Each row has a hidden value. The values are split into ranges, and the grade after each row names the range that its value falls in. Each part has its own value, ranges and names.
[-125 -102 -442  292   98 -176 -287  203   69  -46  -84 -193 -305   75
  260    3  -94  249  474  153  265 -234  137  345 -215 -137   81  126
   37  106  262 -466   21  233 -154  275  111  -29  -39  -54   -1   24
  333 -142  480 -389] : P
[ -82  -69  -85  222   27 -168 -254  184 -155   -8  -92  -61 -305   12
  198  121  -62  174  240   42  255 -239   51  507 -362   20  126  166
   48   39  245 -270   27  215 -130  340  129 -130   21   91  -25  -38
  208  -40  419  -96] : E
[ 164  -14 -398   36  -18  -64   59 -117  -80  -73 -101 -175  -44 -139
 -150  -22  -89   11  146  167 -138   41  134  -36  -29 -184  148  184
   21   23   12  -23  157  258   27   77 -301   55  117 -175 -105  -70
   -2  -36  120 -386] : X
[  97  -49  -11   94  206  -14  -43  -75  118 -108   70   34   75   -6
   30  -94  206  107 -109   25  -48  -17   44  -94   98  -67  135  -66
   97  134 -138   50  -60   55   86 -170  143   99  -31    6   66  -91
  115   68   43   88] : Z
[ -83   10   -9 -213  163  263   80   89 -233   23  -81  -81   58 -146
 -274  130   55  -52 -137   36  -56  418 -231  -16  -62  384  106  224
   90  -60  -31   90   29  -17 -100   60  -58  -64  243  181   -7   82
   66 -181 -197  480] : U
[ 107   21 -194  114  199 -113   22  -33 -159 -179  105  -77  114  -41
  102 -139   73   54  -92  -96 -192  -32   81   -4   88 -117   39   16
    2  143  -76   49   97   77  207 -199  -22   19   70 -141  -18 -171
  -24  174   62   14] : C
[  68  -99  -48  102  138  -25  -60   46  -10  -21   64   29   -1   64
  -10  -49  142   -2  -66  -95  -54 -111   17  118  116   51   60  -41
   64   72  -37   60  -71   -7  112 -122   50   29  -71  -25  -17  -60
   37  105   73  148] : U
[ 168  -13 -107  124  139 -158  -18  -14  -86   12   95   21   82    9
   -9 -119   93   52  -39  -52 -121 -119   49   73   95 -166   50  -57
   29  125  -31   75   -1   39  198 -212  -12   24  -23  -96  -61  -80
   -5  200   75   30] : B
[ 178  -40 -243  -93   92   66   51  -80   44   23 -160 -205  -54   98
 -303 -123   76   24   52  277 -162  223  -81 -164  106   36   86  -55
   76   59   38 -126  -58  -11  -46 -116 -198  111  136 -118 -169   89
  101 -192 -150 -279] : E
[ 233  -69   53  -26   68   87  -35  -94  -81 -109  -86  -57  -67  132
  -62 -123  299   80  -46   90 -212    6  -53  -41   74  138  114 -171
   98  213   24 -175 -121  -37   32 -149   78  112   89  -55 -223 -156
  167  -33  -85    6] : E
[ -58  216  229 -320 -206  223  215   47  -64 -154   20  543  164 -355
 -129  254  205 -410 -189 -234  -46  411 -269  -47  111  259 -217   24
    8  113 -228  218 -188 -317  182 -370  -98  139 -236  153  300  -46
 -230  189  -80  206] : X
[  50 -102   79   95  255   72   13   58  -11   13   29   91   30   88
  -98  -41  179  -90 -183 -123 -147  130  -70   18  132  168   78  -93
  112    6 -146  175 -125 -140   21 -160   21    1  -38   56   13   45
   22   26  -63  153] : U
[  84  -41   16  -12   94   27  -13  -18  -53  -90    1  -25  -23   45
  -90   -5  133  -54 -179  -25  -87   43  -48   36   59  140   62  -26
   59   33  -50   66  -73  -23   81 -125   -1   41   28   -4    0  -64
  -17   26  -36   80] : E
[  20   67 -408   66  244  -71  123  -35 -218 -179  110 -178  200    8
  154 -358    8  122  -19   27 -249   89  -41 -134   60 -107 -124    0
  -93  262  -78 -120  122  -94  204 -334  -73   -9  163 -178  -98  -74
  -42  161  -29  -17] : C
[ 169 -165   -1  120  214   -3  -26  -85  201  -39  -63 -124  -68  210
  -22 -230  186  236  -33  156  -87 -152  120    8   42   19  201  -98
   78  106  -67  -34  -80   70  -12  -26   86   65   43  -67 -145  -38
  203  -77   56  -62] : B
[ 195   95  111 -271  -17   35  -23   71 -147  378 -193  -41 -116  -22
 -588  235   73  -12   21  215   79  316 -284  130  -47  138  113   77
  148  -98  183   55 -110   15  -93   21 -165    3  189  185  -82  240
   67 -192 -242  168] : U
[ -93   43  488   36   15   -4   27   95  462   83  -90  390 -239   77
 -148  305   45 -217 -309  -64  277  198  -31  222 -183  164   14   -9
   60 -284 -303  403 -377 -197 -111  -32   60   10 -274  325  532  288
 -162  -85  157 -309] : X
[  22  268 -141 -140  -77  -90   17   68 -802  -23   80  125  159 -520
  -13  235  -13  -45   66 -183   18  189 -264  235 -186  -10  -60  364
   31  223  156   38  328  149  186   23 -173 -125  226  158  -16 -196
 -137  310  -11  543] : Z
[ 101  -26  -88  141  200  -70    3  -19 -104 -109   86   25   74   24
  147 -184  170  124  -27  -84 -129  -87   28   39   71  -51   21  -47
   33  233  -80   -2   29  -17  149 -180   55   21   14  -46  -56 -133
   49  172   62  101] : Z
[ 199   51 -263   94   25 -217   79 -118    4   32    8  -23  -21   20
  -54 -165    1   92   74   73  -21 -102   50   43   50 -264  -58   43
  -17  157  -65   92   83   35  169 -147 -268   55   -1  -96   -2   16
 -152  172   55 -330] : Z
[  44   25   13  -51   -6   29   33   -8   13  -54   -9   72  -31   29
  -43  -20  115  -39  -91   19  -26   49  -79   45  -11   93  -46  -30
   -3   89  -72   -5 -135 -115   85 -185   16   57  -33   33   53   -9
  -43   56   18  -10] : U
[  -3   23 -144 -112 -129   30   45   48 -147   47 -100  -34 -144   13
   48  -93   61  254  255   92  181 -186 -101  329 -178  173 -124  223
  -62  265  119 -190   76  -17   28  131  -90  -36   98   96 -130   -9
   30   40   95  211] : X
[ 133  -13  195 -236   28  139   12  164 -358  170  -77  130   22 -206
 -460  334  162 -204 -107 -223  -45  204 -198  275  160  369  155  188
  194  -98  110  324   50   76   47  104 -217  -37   73  128  -91  -19
   -7  -10 -193  642] : U
[  37  -15   46   71  162  -64    5   68  -36  -14   45  116   30    8
   37  -62  129   55  -64 -110   10  -48  -31  170   41   53    4    2
   46  116  -62  114  -19  -51  108 -109   14  -14  -53   40   36  -19
    9  127   64  172] : Z
[ 165 -159 -167  296  333  -42  -30  -42 -171 -129  -81  -52  -44   68
  138 -266  208  191  154  -15 -196  -40   45   43   75  -14  176  -52
  168  275   -5 -101  158   72  -76   86 -101  -11   88  -79 -252 -113
  218   17   60 -133] : C
[ 134   10 -142   36  259  -18   11  -53  -15  -12   86  -92   68  131
 -190  -87  144 -108 -245  -21 -187  240 -121 -204  247    5  -19 -141
   81   30 -144  148 -109 -149  132 -377  -71   88   55  -29   81   68
 -101   41 -230  -51] : P
[ 135   18 -262   11  -45 -155   66  -17 -184 -126 -196 -222 -231   96
  -84  -72 -124  -28   67   93  -83   -2   28  238 -104   56  -32  111
  -45   21  134  -68  125   66   29   92 -419  -30  145 -202 -150  -17
 -133  -63   76 -565] : P
[ 117  -12 -213  -32   42 -137   86  -27   94   18 -166 -102  -77   41
 -173 -175  -55  118  125  224   59  -25   -1  129    6  -61   18   72
   10   69   75  -10   83   63   15   31 -333   28   28 -142 -103  109
    0  -56   56 -344] : C
[ 121 -201  -91  155   67  -91  179  -82  289  -54 -187  120 -131  120
 -176 -209  -31 -143  -29   39  -41  -72  105  135  140   44   49  -17
   61  -47 -159  305   24  -60  -27   69 -525   37 -219 -173  -42  141
 -171    0  115 -618] : X
[ 172  136 -359  -42   -3 -205  139 -169 -145  -17   57  -96  118  -59
  -70 -251  -33  105    7  142  -54  -25  -70  -65   42 -257 -148   70
  -81  237  -40   35  148   -8  262 -279 -291   51  102 -123  -42  -13
 -222  243  -63 -158] : Z
[-164  305   77 -459 -280  149   22  -52  263 -200  123   86  162 -206
    7  135   81   20 -235  287  188  171 -155 -209 -214   22 -165   16
 -191  101 -112 -257 -377 -106  238 -507  497  211  -40  124  385  -76
    7   47   77  277] : X
[ 145  -87 -380  205  192  -58    2  -58 -374  -25   40 -101   55  -19
   52 -241   96   92  146  -26 -225  -38  -48    6   75  -83   38   31
   73  278   22  -91  188   28   69  -56 -172  -33  134  -83 -265 -101
   32  171   -5   42] : U
[ 173 -164 -125  126  257   21   56  -73   96  -49 -129 -136 -110  153
  -71 -200  169  197   57   44  -78  -52   96   44  141   89  156   57
  130  118  -85  103  113   87  -55  126 -213   40   88  -54 -130   -3
  104 -106  -37 -116] : C
[  12  -46    7  108  129  -68  -14   69   34  -22   28   56  -75  118
  -24   -9   50  -99 -156 -106  -11   -3  -20  157   35   85  -25  -40
   25  -27  -90  141 -116 -113   79 -138  -36  -11  -87   14  109   52
  -99   73   68  -85] : E
[ 205   68 -320  254   98 -194   77  -94 -345   21  120   16   13  -44
   61  -89   16  -31   35 -188 -224  -19   48   42   32 -272  -74   90
   -7  172 -148  176  160    2  203 -170 -258  -33   79  -31   -3  -77
 -255  313   37 -215] : X
[-137   18  211  102  271 -303  -45  408  310  460  159  300    1  138
 -284  192 -124 -176 -231 -292  379  -26  -90  511  147   -3 -131   17
   31 -348  -86  621 -236 -213  165 -204  -75 -137 -352  183  456  479
 -239  155  107  229] : Z
[  39  -47 -251  -32   14 -107  107  -86   74  -27 -119 -132  -34  -13
 -127 -207 -117  129   46  259  100  -76    1  105  -88  -24   27  160
  -31   59   20   29  131   96   20   81 -310   -9   57 -100  -84   85
  -58  -11   86 -212] : B
[  80   43  -89  -46   -3  -13  -38  -18  -77 -114   43  -22  -14    1
  -14   13  127  -29  -82  -11  -52    4  -49   24   47   34  -29  -21
    7  120   -7  -60  -84  -19  156 -210   46   86    7  -30   38 -113
  -26   89   14   36] : E
[  76  -59 -115   64  157  -65  -39   23  -68 -158   65 -118  -16  162
   45 -138  120   -2 -154  -93 -116 -101    4   96  142  109  -27  -81
    4  104   -6    3  -40  -54  182 -208   -3   35   14 -131  -44 -110
  -37   95    1   36] : P
[  84   22   55  -24  176   14   35   48    6    9  -12   82   57  -42
 -139   27  135  -19  -95  -37  -77  176  -49   11   92   50   79  -13
   91   27  -79  132  -64  -25   55 -147  -19   39    1   26   51   24
   55   -5  -40   89] : Z
[  73   61  208   25  -63  -42  -30   36 -186  -41 -228  116 -248 -192
  -69  300  -12  -15   44   32   79  130   23  324 -374   87  225  221
  103  -72   59   40   48  220 -168  342  -97  -78  101  156   39  -52
   70 -116  223 -230] : B
[   4  -57 -407   38   79   76  -47 -113   10 -348  130 -205  105   -7
  238 -228  146  138   12   92 -164 -119   97 -214   93  -52   10  -19
  -48  284  -66 -308  -11   73  186 -258  209  153   45 -184  -49 -279
  134   87  116   58] : E
[ 105  106  236 -380 -305  271 -285 -126  248 -299   30   22  -46 -190
   35  338  476  204  -32  240  168 -119   32 -157  -52   88  222  -41
   83  238   79 -468 -362  282  126 -182  756  376  -22  128  167 -448
  441  -95  130  496] : E
[ -82 -200  559   63  397  136  -39  370  256  101 -171  237  -74  116
 -281  231   97 -236 -291 -162  -83  316    9  298   21  445  343 -145
  207 -405  -63  309 -337  -99 -229   82  140 -102 -165   81   65  223
  288 -329  106  111] : B
[  64 -141   -8  193  188 -127 -101   47  120  -76   56   10 -117  264
   75 -144  167   19 -123 -128   42 -238   23  212  168   95  -25 -141
   61   92  -41   85 -107  -99  122 -139   12   36 -149  -49   40  -16
  -33  117   78  -47] : P
[-236  -47  225  227  224 -266  158  269  255   49  143  695  152  -96
  -86   39 -130 -572 -390 -474  208  116 -145  361  248   75 -234  -83
   49 -232 -320  796 -126 -420  184 -287 -409 -108 -640   58  506  357
 -498  390  183 -159] : Z
[  57   19   63  -80    0   61   45  -44  146  -93  -58   54  -27   -5
  -40  -23  131   62  -62  114   -6   42    5    1  -56   66   53   -4
    7   85  -93  -30 -133  -13   38 -115   76   91  -13   22   52  -36
   71  -34   67  -42] : B
[  61   10  389  -22  -52 -108  -56   72  318  176 -290  406 -237  -49
 -281  181   88  -60   77  218  356  147 -172  284 -158   44  123  -85
  197  -55   64   77 -225  -57 -234  141 -132   48 -264  207  152  285
  120 -137  155 -411] : Z
[  92  -61  139  144  151  -39  -32   78 -152    1  -14  114  -55   56
   29  -16  139   -4  -69 -125 -116  -30   -8  224  -55   97   97  -58
   72   63  -24   53  -74  -45   23  -40   53  -58   -9   39  -82  -52
   63   82  104   69] : X

Part 2:
[ -47 -156  255   96    2  282  157  105  105   14  -72   88  -41  -25
 -121 -106 -260 -221   85 -186  456 -126   80 -161  210 -296 -205  346
  163  148  112  -40  193 -558  104 -176  206 -196  -48 -101  -41 -185
 -217   70   68  -65] : kinuk
[ 157  112  201  -15 -170  189 -320    8 -122   85  251 -363 -237 -176
  -60  -87  -86   10 -182  -77  109  -25 -102 -175  178   53  -94   32
 -248  135  -27  -30  171 -170  -91 -213   13 -120 -312 -111 -159  -83
   68  159  -71   50] : tav
[ -78  -16  229   -1  417  -54 -490   58 -107  -81   -5 -295  -68 -344
 -104  203  271  323   80 -503 -183  198   24  -86  329  275  -25 -233
 -294   43  134   37   11 -254   27 -569 -105 -177 -194 -333 -274  106
  170 -197   25  194] : fam
[   6 -135 -207 -262  274 -120  591  114 -143  123 -192  173  175   82
   26   28 -105 -169   32  199  -21 -112  287 -122  -86  -57  -74  231
  252   51   13  -23   -5  135  -48  385  120  197  235  225  246 -102
 -130   19  -97  -44] : tav
[-127 -181   -5 -329   39  -74  288  139  -30 -203 -164  147  -69 -127
  252 -166 -167 -138 -306   46  151   89  289  -63  -72  179 -121   43
   17  124  -70 -127 -227  -28  -44   77   49 -116  176 -205   46 -103
  -90  380  293 -105] : Labov
[-201  -39  245 -209 -299  120  296 -126 -325   25  -51  -18  -51  327
  152  116   12  -80  147 -215 -181   58   71  -30 -241   -7  -88  -12
   60 -148 -299   29   39  125 -269  101   13  161   36   46 -264   -6
  -66   58   37  367] : kifor
[ -25 -210  319  325  119  237 -264  -18  220   22  101  -55   27 -257
 -298  -89 -162  -68   34 -218  448  -51   81  -77  334  -18 -133   98
  -76  362  293  -83   47 -603  -72 -378  191 -479  -46 -360 -179 -104
  -95  162  301 -105] : betap
[-132  -60 -139  194  443  -50  448  -59 -123  134   58  328  -61   22
  -34  127  -45  -69  272  -83 -162  -72  127  -47    6  155   66 -100
  -83  315  182 -309   16  121 -297  162  181   -3   46 -167 -104  -75
  100  -96  243   -1] : pufik
[-237  -65  300  376 -398  494  331 -275   32    4  -71  126   71  209
  -12   11 -168 -324  321 -235  126  -95  -99   88  110 -168 -180  345
   42  135   98  -48 -166 -432 -252  -40  206 -140  128 -170  -61 -199
 -118   30  503 -277] : pufik
[ -32 -227   64 -198  -98   -4  494   94  -44  -11 -239  272  310  207
   79 -106 -122 -162   72  -42   35  -34  192  -84  -26 -240   55  300
  416  -58 -168   35 -140    8  142  238   81   92  335  336  190 -113
 -158    6   56   39] : kinuk
[  57   53  236   36 -315  251  -52 -385   76  464   86  -35  155  119
   31   45  -76 -280  250  179  320 -176 -137 -262 -121 -162  -42  140
  321  143  146  269  219   68  -40   27  189  -59   39  167   86 -173
  -75   54   52 -201] : niso
[-164 -188  142 -123  243 -230 -231   67  116 -310 -111   35   44  -46
    4  163  157  195  -74 -396  -37  191  261  -58  -43  255  129  -89
  170 -159  -45   12 -171 -123  102 -195   -2 -120  158 -113 -177   15
   72   20  232  120] : Sofup
[ -85  -49  218  167 -368  106 -379  -61   31  -49  169 -156   84  192
   67   44   51   82  -56 -238  -73  223 -160   79    2  276   24  -75
 -128  -24  -50  -57  -79   93  -43 -153  -15 -127  -43 -100 -270 -206
  244   90  246   79] : fam
[ 114  -46  259 -230 -169  -61 -493  266   41 -247  230 -286 -226 -163
  -23 -186 -115   40 -523 -223  309   80  185 -236  105   12  -35   30
  -27  -71 -232  -28  173 -326  175 -249    3 -243 -230  -57 -303   37
  -35  414  -92  325] : tav
[ -39  -50  -27 -177  -93   15   32 -131  -31   78  -55  -35   80  -39
  209  -17  -33  -76 -134  222   73  135  -19  -52 -147  352 -114  -51
   18  159  132   32 -217  312 -118   62   22  -75  156 -126  149 -275
  137  218  281 -307] : niso
[ 141  -60  -10 -174  473 -327 -426  167   40   36  115  -30  -53  -90
   -9  117  164  205 -230    0   -5    4  131 -172   19  212   49 -167
  101   -9  132   15  234   37  168  -83  -13   45 -112  -37 -136  -35
  192  -40 -238  106] : feno
[  11  234 -224  -37   55  -11  619  -66 -301 -187  277  324 -295  358
  -29   68 -131 -264  -42   23  101    2  -52 -409 -258  -64 -102  169
  563  -63   74 -129   40  331  -84  411  189   76   59  298   90 -348
  271   88  131  -14] : pufik
[ -36   37  -29 -101  326 -147 -179  102 -147 -139  163  -29 -164  132
  -51  193  103    6 -237  -29  138  132   30 -188  -76  210 -337 -100
  193  -70  257   10  226   10    8  -70   57  -41 -137 -160 -229 -191
  260   81 -101  148] : kifor
[-169  -64 -304   95  149 -134  231  533 -164 -279   13   70   49  155
  127  -22  -78  -42 -262 -238 -279  231  116  183  263  199 -184   83
 -415   -7  -57 -452   19  -45   81   55   33   43 -173 -158 -263 -103
  196   54   16  289] : fam
[-296  -75 -109  139  180   18  350 -184    7  181 -269  211  402  278
   88  360  137 -109  517 -127 -161  134  -32   15  -97  158  -50   84
  238  -15  271   80 -100  269    4   75  134   93  276   60  127 -237
  127 -320  246 -185] : fam
[ -55  307 -226   39   33  -86  148  -30   44   -1   17  109   94    2
  184  123   -8 -426    5  -72  106  -54   28 -350  113 -207  -44  251
  260  -61  138   67  149  -84  328   -1  243  -43 -110  206   93   74
   71    8   40 -105] : fam
[-136   91    5  155  294  -28  -91  -62  135  233  -41  112  -88   27
  140  298   64  -72  324 -233  -21  -89  -15 -144   11   37   90  -12
  -25   44  167  -65  366  -79  127 -169  189   83 -237 -126 -176  -32
   75 -271  -36  -43] : kinuk
[-109  -45   10 -290 -109 -157  -45  127 -204 -106  -24 -147  -51  356
  190  222  138  212  -84 -197 -353  230   53   39 -299  330   45  -74
    3 -344 -303  -33   35  395  -37  145 -110  316  -11  122 -209 -168
  192  -45 -136  314] : tav
[  35  -77  147 -305 -355   70  -33  -29  -10  -83 -159 -344   81 -150
   51  -72 -108   29 -142  -99   44  122  137 -108  -79  139  124  170
    4  -77 -299   90 -279   54  -16  -59  -13  -67  121  141  146  -79
 -100  217  138  -54] : kifor
[-121  -18  -60 -205  372 -237  257  -55 -255  134  -48  144   63  -77
  105  146  121    1  166 -127 -240   60  217 -181  -64  140  101 -269
   -2  124  -27  -51   28  291 -133   17   51   19   45  -11 -135  174
   52  -51   43  318] : betap
[ -37   33 -402 -314  394 -316  625  114 -251  128 -155  222  157  -17
  154   74  -33 -219    1  170 -177  -39  311 -210  -89    9   11    6
  111   81  -24 -100   47  345  -18  319  147  168   86  208  134  109
  -24   15 -100  163] : pufik
[-157  -71  144   52  -37  -98 -525  101   45  -96  118 -146   -7   17
  161  113  154  250  -86 -378 -175  331  -58   65   47  458   90 -291
 -312  -22  -46 -131    4  142   67 -322  -80 -135 -149 -271 -390 -103
  295   25  186  220] : niso
[ 174   66  329 -103 -274  107 -288 -142 -127  231  105 -189   89   67
   46   -9  119    6   25  -68 -111 -138 -111 -138  108 -197   61   73
  101  -76 -139  239  151  -99   46  -80  -46  125  -88  222  -84   68
    0  -85 -204  121] : feno
[ -34  -73 -338   16  236 -100  246  513 -102 -152  -38   40  -31  -90
  161 -137 -159  -29 -316  -34 -221   98  127  160  317  226 -126  122
 -520  169   -6 -465  -30  -72   46   79   25   59 -173 -218  -58 -139
  126   84   14   -1] : Labov
[ -83   40   74 -341 -185 -109 -441   35   46 -156 -358 -433  237 -120
  328  190  271  122 -189 -195 -295  214   49   73   65  264  -11  113
 -124 -366 -156  286 -248  -77  264 -273 -156  153   19    0   80   74
   59  -66  -18 -151] : niso
[  27  -65  -33   64 -154  -27  -37  157  -90  -47  187  -22   54  338
   16   12  -32    5 -201   -4 -127   74  -24   79  -38  150  -67   76
  -20  -64  -67 -167   57  134  -57  211   25  112  -32   79 -178 -234
  202   89  -36  141] : fam
[-177   35 -135 -184  268 -124  196   54   -6   54 -277  -27   58  -64
  128  252   31 -123  153 -169  -47   -6  237 -147  -32   24  -22  110
   14 -104   -8   32  157  -77   99  -78  150  108  -69   -3  -19   93
 -112 -115  -62   59] : Sofup
[  23   50 -193   -6 -336   65  559   24  -40  118  225  388  -26  413
  193 -184 -364 -450 -113  285  307  -62  -40 -254 -262 -132  -47  225
  376  130  -33 -206  167  393   30  492  265   17   61  297   86 -396
   78  311  135  -56] : feno
[  49   18  154    5 -159  -10 -317   27 -126   12  101  -38  278 -165
  184 -193  143    0 -177 -128 -159  174 -147  -32  401   57  -20 -152
 -189  167   43   45 -175  -11  166 -301 -106 -225  -31  -73 -102   75
  219   63  185   89] : feno
[ -34 -101  127  172  303   48  -50 -111  143  147  -47  101  237 -431
 -122  -74  -30 -154  158 -136  247  -76  144 -188  392  -81    9    1
  -19  411  315   28  -63 -391   39 -345  182 -428   67 -213   19  133
 -106   41  334 -142] : Sofup
[  47  137  -76  -65   98   -6  421   24 -349 -272  338  196 -424  334
  -93   55  -82  -54 -141  -72    2   30  -31 -309 -222   52 -108  101
  420  -89    2 -174   12  241 -176  364   70  110   29  183  -32 -362
  296   99   61   74] : fam
[-123 -141 -366  100  429 -113  295  441   -2 -128  -24  150  -38 -129
   69  -69 -198  -42 -194  -36  -19  154  169   81  232  338 -146   41
 -405  297  190 -491  -26    0    2   45  115 -110  -87 -328  -43 -248
  147  120  182  -78] : niso
[-349   -3   50  326 -135  279  238 -264   84  481 -193  166  428  124
  206  198   -7 -274  713 -214    7  108 -210  -23  111    6  -23   18
 -105  249  252   34  118  170   52 -223  209 -132   26  -87  -23 -161
   14 -270  343 -113] : Labov
[-131 -126   50   77 -112   15   33  287 -160 -182   40  -56   57  307
   -6   47  -10   56 -100 -321 -229  155   56  171  105   85 -114   79
 -203 -143 -184 -228   66 -112  -45    1   -1   84 -109  -45 -362  -95
  100   -4  -34  392] : betap
[-186  219  -55   97  136  -53  302 -220  -25  295   45  341  166 -121
  226   78    2 -445  387 -195   87  -73   67 -424  140 -261  116  -64
  163  249  141   36  215   58  177 -121  277 -218  -57   89  -64  262
  -34  -29  222  135] : tav
[-119   16  307 -101 -139    7  130 -224 -195  225  142  230  111   32
  163  -65   30 -272  178 -181   58  -63  116 -298   22 -265   41 -185
  187  166 -112  113  167   10  -54  -74  112 -184   28   64 -292  290
 -118  164  135  444] : tav
[   8 -157  123   15  191  130  -48   72  119  -44 -200   14  140 -435
   22 -203 -111 -143 -158   11  297   -9   79  -46  424    5 -230  156
 -101  357  318   -6 -218 -498  106 -338   82 -348   62 -353  163  -79
  -73  146  292 -394] : kinuk
[ -77   42  184 -509 -360  -19   -4  147 -293 -272   79 -207 -223  217
   97  -23  -80  -49 -327 -224  235  262   99 -327 -273   -5 -215   -2
  269 -338 -366  112  195  125   83  -97  -12  -45 -136  145 -284 -109
    1  334 -127  555] : Sofup
[  67  153  -33  113  -44  135 -265  -50   56  251  199 -242 -187 -133
   56   53 -110  -40   -8   35  139   18 -179 -166   41  253  -17  -20
 -279  221  159 -115  240  122  -33 -156  118  -95 -322 -162  -61 -259
  183   57   32 -189] : niso
[-182 -110   20  579  139  235  187 -181  107  364 -151  281  402   87
   98  143   90  -95  572 -136 -364 -110 -194  304  369   60   56  101
 -304  351  358 -167 -134 -139 -123  -40  119   54  109 -223   26 -132
  118 -431  367 -408] : feno
[ -22  -37  -49  144 -309  108  542 -178  -62  218    8  209  253  314
   51   -2 -147 -224  289   13 -207 -133   33   -7 -122 -113  263  236
  151   79 -189 -131 -136  273 -187  433  174  158  234  370  118 -112
  -32  -34  207  -44] : betap
[-195  -99  -86  360  401   33   -3 -195  207  341 -206  219  418 -129
  117  218  153  -81  435   -8 -121   11  -83  115  257  252  -20  -48
 -148  365  548  -15 -119   -5   10 -171  136 -110  150 -305  123 -134
  153 -303  380 -486] : Labov
[ -68  -31  -48  -31  105  -36  -65 -212  -58  151  -48   15  169  -92
  209   87  144   54   36  142 -176  173 -112   29  -31  475  -30 -214
 -107  236  268   20 -297  397 -155  -26  -37  -61  172 -212  125 -225
  289    3  353 -349] : niso
[-319  -76 -294  201  285  -30  366  333  -94  168 -104  214  241   94
  182   88  -80 -164  242 -217 -141  214   27   84  264  144 -183  -52
 -427  234  173 -357  244  123  102 -103  152  -58 -180 -231 -232 -112
  107 -137   78  259] : niso
[  29 -108  -97  179  279   86 -194  224  183   14  -59 -112  -14 -372
   22 -107 -142  -19 -222   61  145   11   13  104  396  284 -188  111
 -467  378  345 -255  -53 -352   26 -247   88 -212 -162 -472   48 -224
   86   95  188 -436] : feno
[  10  104  279 -284 -263   40  -70 -140 -238  122    2  -98  127 -211
  204 -125   87  -29   96 -273  -78  138  -59 -329  154 -113  159 -143
   37   51 -229  205  -68  156  153 -310  -74 -165  -21  171  -35  177
   12   30   95  283] : feno
[  60  -11    8  375   16   79 -596  -11  454  -83   67 -230  116  -87
 -158  131  -25  -29 -162  -47  312   24  -89    0  185  228  -64  266
   28   43  388    3  -27 -376  193 -248  178 -241  -77 -173   48 -311
  194   34  214 -521] : betap
[ -81    3   13 -279   45  -31  -26 -245  -77  160 -192  -40  102  -69
  281  140  131   17   55  153  -36  174  -86 -109 -199  382  -77 -163
   97   79  181  182 -188  420  -49  -77  -29   13  150 -120  182 -235
  188   -6  211 -312] : feno
[ 160 -155  105 -479  271 -264 -351    6  129   15 -210 -225   36 -343
   69   53  114  238 -230   73   30  -12  282 -172 -105  261  197  -30
  160  -53  -64  210 -141   31  116  -85  -70   48  153   39  200   12
  -52   68  -84 -191] : feno
[ -43 -184 -280  217  348 -129 -119  526  263 -183 -191   25  179 -227
  108  -84 -108   15 -297 -109  -80   96  136  261  480  252  -62  200
 -501  187  189 -410  -93 -379  280 -172   80  -87 -139 -342   -7 -138
  116  -18  109 -257] : kinuk
[  25  -66  -30 -206  157 -135  486 -100 -215   83  -44  240  211  175
  -72   68   26 -110  164   11  -74  -74  200 -259 -141 -160   99   94
  513  -36  -61  104  -57  233  -53  309   98  113  302  402  141   -4
  -33  -57   -5  161] : pufik
[ -18   98  461   49 -561  141 -403 -333  -25   65  172  -93  250  234
   37   52  180 -106  125 -315   44   53 -176 -213   23 -231   81    7
  366 -198 -132  357   49  -79  138 -246   23 -143   26  262 -237   92
   68    3  130  256] : Sofup
[ -28 -122 -125   24  275 -110  109  136   82 -261    3  204   12 -228
   79 -168 -114 -208 -426  141  174   -5  238   -3  205  182 -213   95
  -21  292  283 -201 -297 -292  -42   58  121 -261  156 -331   75  -79
   64  367  391 -347] : fam
